Below is a small trained network, with its code and all its weights. Each question gives an input and a class and asks what happens when units are switched off, that is, made to give their printed mean instead of their output.

import numpy as np


def w(rows, s, z=0):
    codes = np.array(rows[::2]) - 128.0
    scale = np.full(codes.shape[1], s)
    scale[-1] = z or s
    return codes * scale


def f(y):
    return np.maximum(y, 0)


def log_softmax(a):
    a = a - a.max(-1, keepdims=True)
    return a - np.log(np.exp(a).sum(-1, keepdims=True))


def net(x, mask):
    res = np.array(x, float).reshape(1, 4) / 4 @ E
    y = f(res @ A[0][:, :-1].T + A[0][:, -1])
    res = res + np.where(mask, y, B[0][:, -1]) @ B[0][:, :-1]
    return log_softmax(res[-1] @ U[:, :-1].T + U[:, -1])


A, B = {}, {}
E = w([
[15,173,157,83,86,213],'x0',
[89,124,152,98,187,129],'x1',
[75,156,177,230,148,74],'x2',
[218,252,107,136,158,123],'x3',
],0.012)
A[0] = w([
[98,93,139,149,119,113,109],'N1',
[127,156,104,123,169,130,165],'N2',
[153,164,128,149,129,140,47],'N3',
[93,151,103,120,117,143,141],'N4',
[97,57,127,146,114,117,137],'N5',
[131,94,141,154,114,155,122],'N6',
[116,132,118,132,167,126,118],'N7',
[113,133,127,125,111,167,60],'N8',
[121,116,118,124,110,109,127],'N9',
[176,243,145,104,144,127,162],'N10',
[133,105,137,145,145,150,100],'N11',
[73,156,155,250,143,100,28],'N12',
[112,102,132,130,139,153,33],'N13',
[145,194,120,112,140,120,166],'N14',
[117,129,144,161,136,146,45],'N15',
[140,143,118,148,121,121,6],'N16',
[69,170,143,102,64,175,84],'N17',
[155,152,128,96,133,134,90],'N18',
[189,56,111,119,177,90,48],'N19',
[157,100,133,145,149,122,107],'N20',
[109,96,115,119,113,125,153],'N21',
[78,171,120,115,93,159,83],'N22',
[101,56,144,127,93,120,139],'N23',
[145,77,120,143,147,105,99],'N24',
[103,132,117,116,135,120,33],'N25',
[163,89,100,52,127,156,48],'N26',
[109,138,123,97,111,151,68],'N27',
[157,108,133,70,104,147,54],'N28',
[128,121,94,146,139,115,103],'N29',
[84,132,115,166,125,90,3],'N30',
[108,135,129,159,133,110,45],'N31',
[143,113,167,127,139,149,114],'N32',
[102,137,136,140,137,99,91],'N33',
[88,143,140,114,126,149,55],'N34',
[112,34,117,118,103,149,150],'N35',
[198,65,147,127,161,78,119],'N36',
[113,76,138,126,110,118,148],'N37',
[147,106,134,84,111,135,61],'N38',
[184,85,143,43,116,160,37],'N39',
[132,140,141,111,73,145,27],'N40',
[105,92,126,118,128,100,112],'N41',
],0.02,0.0037)
B[0] = w([
[146,137,107,123,176,135,186],'N1',
[154,119,124,139,144,163,160],'N2',
[135,125,140,126,172,147,159],'N3',
[124,112,176,126,103,119,163],'N4',
[191,127,125,131,182,174,214],'N5',
[148,132,141,124,155,141,160],'N6',
[134,125,129,132,119,143,145],'N7',
[104,129,159,142,105,127,156],'N8',
[134,123,128,129,139,144,145],'N9',
[216,117,131,151,236,197,226],'N10',
[137,128,128,136,133,132,142],'N11',
[72,148,1,58,90,43,252],'N12',
[154,136,124,133,124,134,152],'N13',
[175,134,136,139,189,166,184],'N14',
[118,134,112,128,127,108,150],'N15',
[116,131,135,110,137,145,142],'N16',
[89,115,230,161,53,136,217],'N17',
[131,137,75,112,150,121,158],'N18',
[85,108,217,149,59,130,220],'N19',
[118,126,167,140,90,131,168],'N20',
[162,133,122,132,155,143,169],'N21',
[107,98,193,154,70,123,189],'N22',
[175,138,137,144,207,167,216],'N23',
[111,122,192,165,102,139,183],'N24',
[129,129,130,131,123,131,137],'N25',
[93,149,31,87,117,63,192],'N26',
[110,120,158,145,83,130,161],'N27',
[106,136,71,102,121,79,170],'N28',
[113,118,151,124,122,137,150],'N29',
[103,128,76,103,114,97,175],'N30',
[116,130,86,117,113,108,160],'N31',
[139,133,132,128,129,125,136],'N32',
[136,134,101,113,116,118,162],'N33',
[128,127,164,144,100,120,169],'N34',
[191,135,111,136,212,177,221],'N35',
[88,121,219,154,49,140,227],'N36',
[166,128,135,130,181,155,188],'N37',
[119,131,76,111,118,99,158],'N38',
[79,145,28,90,116,63,194],'N39',
[110,125,143,126,128,116,151],'N40',
[158,131,121,144,146,161,173],'N41',
],0.024,0.022)
U = w([
[190,113,142,163,218,181,123],'0',
[38,73,255,191,23,114,19],'1',
[50,148,27,83,105,29,254],'2',
],0.0086,0.00062)

Each question gives the input, the list of numbers given to net, and the class t.
The units are the neurons (one row each of A and B). Each row of codes is followed by its name. A weight is (code - 128) times the scale printed after its matrix; where a second scale follows, it is the last column's (A, B and U).
mask holds one flag per neuron, in row order. A switched-off neuron (its flag False) gives its mean, the last column of its row in B, instead of its output. The means were averaged over made-up inputs and are rounded, as every weight is.
A unit's drop is (log p(t) with every unit on - log p(t) with that unit switched off) / (log p(t) with every unit on - log p(t) with every unit switched off).
unit that matters most: the unit with the biggest drop
top k neurons: the k neurons with the biggest drops, biggest first
drop when u is switched off: that unit's drop, to one decimal
input [-6,-1,-7,3], class 2: top 4 neurons -> N39; N26; N17; N28
input [5,1,-1,4], class 1: unit that matters most -> N17
input [3,-8,7,6], class 2: top 2 neurons -> N12; N35
input [-3,2,4,-1], class 2: top 2 neurons -> N17; N12
input [-1,4,0,0], class 1: top 3 neurons -> N12; N10; N35
input [7,5,6,-7], class 0: top 3 neurons -> N23; N5; N36
input [-7,-1,4,-6], class 1: top 3 neurons -> N36; N19; N10
input [5,2,-1,-4], class 1: top 3 neurons -> N17; N10; N22
input [6,-8,7,3], class 2: top 2 neurons -> N12; N36
input [-1,-5,-1,0], class 1: top 2 neurons -> N12; N10
input [-7,5,1,5], class 1: top 2 neurons -> N36; N19
input [8,-1,-6,3], class 1: drop when N17 is switched off -> 0.5
input [7,-2,0,-4], class 1: drop when N17 is switched off -> 0.4
input [-2,4,8,-6], class 2: drop when N12 is switched off -> 4.3
